Here is a tiny trained network, its code and every weight. The questions are about switching its units off for an input and a class, where a switched-off unit gives its printed mean instead of its output.

import numpy as np


def w(rows, s, z=0):
    codes = np.array(rows[::2]) - 128.0
    scale = np.full(codes.shape[1], s)
    scale[-1] = z or s
    return codes * scale


def norm(h):
    return h / np.sqrt((h * h).mean(-1, keepdims=True) + 1e-5)


def f(y):
    return np.maximum(y, 0)


def log_softmax(a):
    a = a - a.max(-1, keepdims=True)
    return a - np.log(np.exp(a).sum(-1, keepdims=True))


def net(x, mask):
    res = np.array(x, float).reshape(1, 2) / 4 @ E
    u = 0
    for l in range(2):
        y = f(norm(res) @ A[l][:, :-1].T + A[l][:, -1])
        res = res + np.where(mask[u : u + 6], y, B[l][:, -1]) @ B[l][:, :-1]
        u += 6
    return log_softmax(norm(res)[-1] @ U[:, :-1].T + U[:, -1])


A, B = {}, {}
E = w([
[139,179,84,242,141,72,34,206,154,134,30,104],'x0',
[173,2,128,84,134,156,52,149,50,126,83,55],'x1',
],0.0093)
A[0] = w([
[178,113,253,157,65,170,159,86,91,167,189,144,58],'L0N1',
[165,139,99,119,231,151,4,141,95,108,172,93,170],'L0N2',
[97,171,72,148,89,169,189,79,154,134,197,103,91],'L0N3',
[254,56,217,158,137,204,167,55,108,133,109,200,148],'L0N4',
[93,220,123,86,131,229,165,151,129,233,121,216,2],'L0N5',
[50,185,130,137,127,103,172,182,143,92,128,191,146],'L0N6',
],0.005,0.004)
B[0] = w([
[87,153,117,134,115,98,86,162,240,200,99,66,212],'L0N1',
[71,223,125,164,116,104,237,1,141,124,149,123,240],'L0N2',
[220,169,159,92,78,185,90,161,25,85,173,88,232],'L0N3',
[140,149,104,136,140,38,39,242,134,181,116,114,241],'L0N4',
[157,125,218,5,169,170,174,205,77,63,6,186,195],'L0N5',
[76,101,90,109,130,15,81,156,116,133,133,43,254],'L0N6',
],0.0066,0.0047)
A[1] = w([
[135,37,169,47,127,200,183,114,141,173,244,204,78],'L1N1',
[65,196,99,145,116,170,210,72,158,172,193,198,148],'L1N2',
[175,2,113,97,133,221,100,67,31,136,107,92,5],'L1N3',
[112,31,128,74,126,148,136,81,189,130,186,179,18],'L1N4',
[53,137,100,145,130,77,173,74,151,145,177,111,155],'L1N5',
[104,202,132,167,131,118,176,158,148,101,175,250,89],'L1N6',
],0.0084,0.003)
B[1] = w([
[78,97,53,246,165,92,78,140,185,166,89,130,254],'L1N1',
[170,162,157,87,106,81,105,175,102,100,112,97,188],'L1N2',
[174,192,168,100,112,148,218,95,114,64,154,160,229],'L1N3',
[88,146,121,149,98,136,33,163,108,157,91,115,169],'L1N4',
[127,82,149,52,119,155,117,171,132,150,170,152,199],'L1N5',
[171,71,134,151,135,216,187,13,73,103,110,119,206],'L1N6',
],0.013,0.0071)
U = w([
[109,115,68,207,133,97,89,133,150,164,77,105,193],'0',
[179,155,148,100,118,145,207,65,74,51,109,108,154],'1',
[132,129,150,8,107,97,92,204,102,154,145,90,196],'2',
[117,119,146,118,147,149,137,135,158,126,150,160,48],'3',
[141,97,180,136,148,172,139,138,148,144,157,148,29],'4',
[161,98,171,133,161,163,122,128,165,137,173,158,1],'5',
[129,136,140,99,153,166,105,112,121,137,142,152,63],'6',
[116,126,113,95,142,170,125,132,145,121,148,151,57],'7',
],0.019,0.0053)

Each question gives the input, the list of numbers given to net, and the class t.
The units are the neurons (one row each of A and B). Each row of codes is followed by its name. A weight is (code - 128) times the scale printed after its matrix; where a second scale follows, it is the last column's (A, B and U).
mask holds one flag per neuron, layer by layer. A switched-off neuron (its flag False) gives its mean, the last column of its row in B, instead of its output. The means were averaged over made-up inputs and are rounded, as every weight is.
A unit's drop is (log p(t) with every unit on - log p(t) with that unit switched off) / (log p(t) with every unit on - log p(t) with every unit switched off).
most important unit: the unit with the biggest drop
top k neurons: the k neurons with the biggest drops, biggest first
k most important neurons of layer l: the k neurons of layer l with the biggest drops, biggest first
drop when u is switched off: that unit's drop, to one decimal
input [-3,-1], class 2: most important unit -> L0N4
input [1,-3], class 2: 2 most important neurons of layer 0 -> (L0N6; L0N2)
input [-3,4], class 1: top 3 neurons -> (L1N3; L0N6; L0N4)
input [-5,-5], class 0: top 4 neurons -> (L1N1; L0N2; L1N3; L0N5)
input [-7,7], class 0: top 3 neurons -> (L1N1; L0N3; L1N4)
input [1,-4], class 1: top 2 neurons -> (L1N1; L0N1)
input [-6,6], class 0: top 3 neurons -> (L1N1; L0N3; L1N4)
input [1,-2], class 2: top 2 neurons -> (L0N6; L1N1)
input [-7,8], class 1: top 2 neurons -> (L1N3; L0N4)
input [-1,4], class 1: top 2 neurons -> (L0N6; L1N3)
input [2,1], class 2: top 2 neurons -> (L0N2; L1N5)
input [-3,-2], class 2: top 2 neurons -> (L0N1; L0N4)
input [-6,7], class 1: top 2 neurons -> (L1N3; L0N4)
input [2,-6], class 1: most important unit -> L1N6
input [-6,-3], class 0: drop when L1N3 is switched off -> 0.0
input [0,2], class 2: drop when L0N2 is switched off -> 2.6
input [-8,4], class 0: drop when L1N1 is switched off -> 1.2
input [-6,0], class 0: drop when L1N1 is switched off -> 0.1
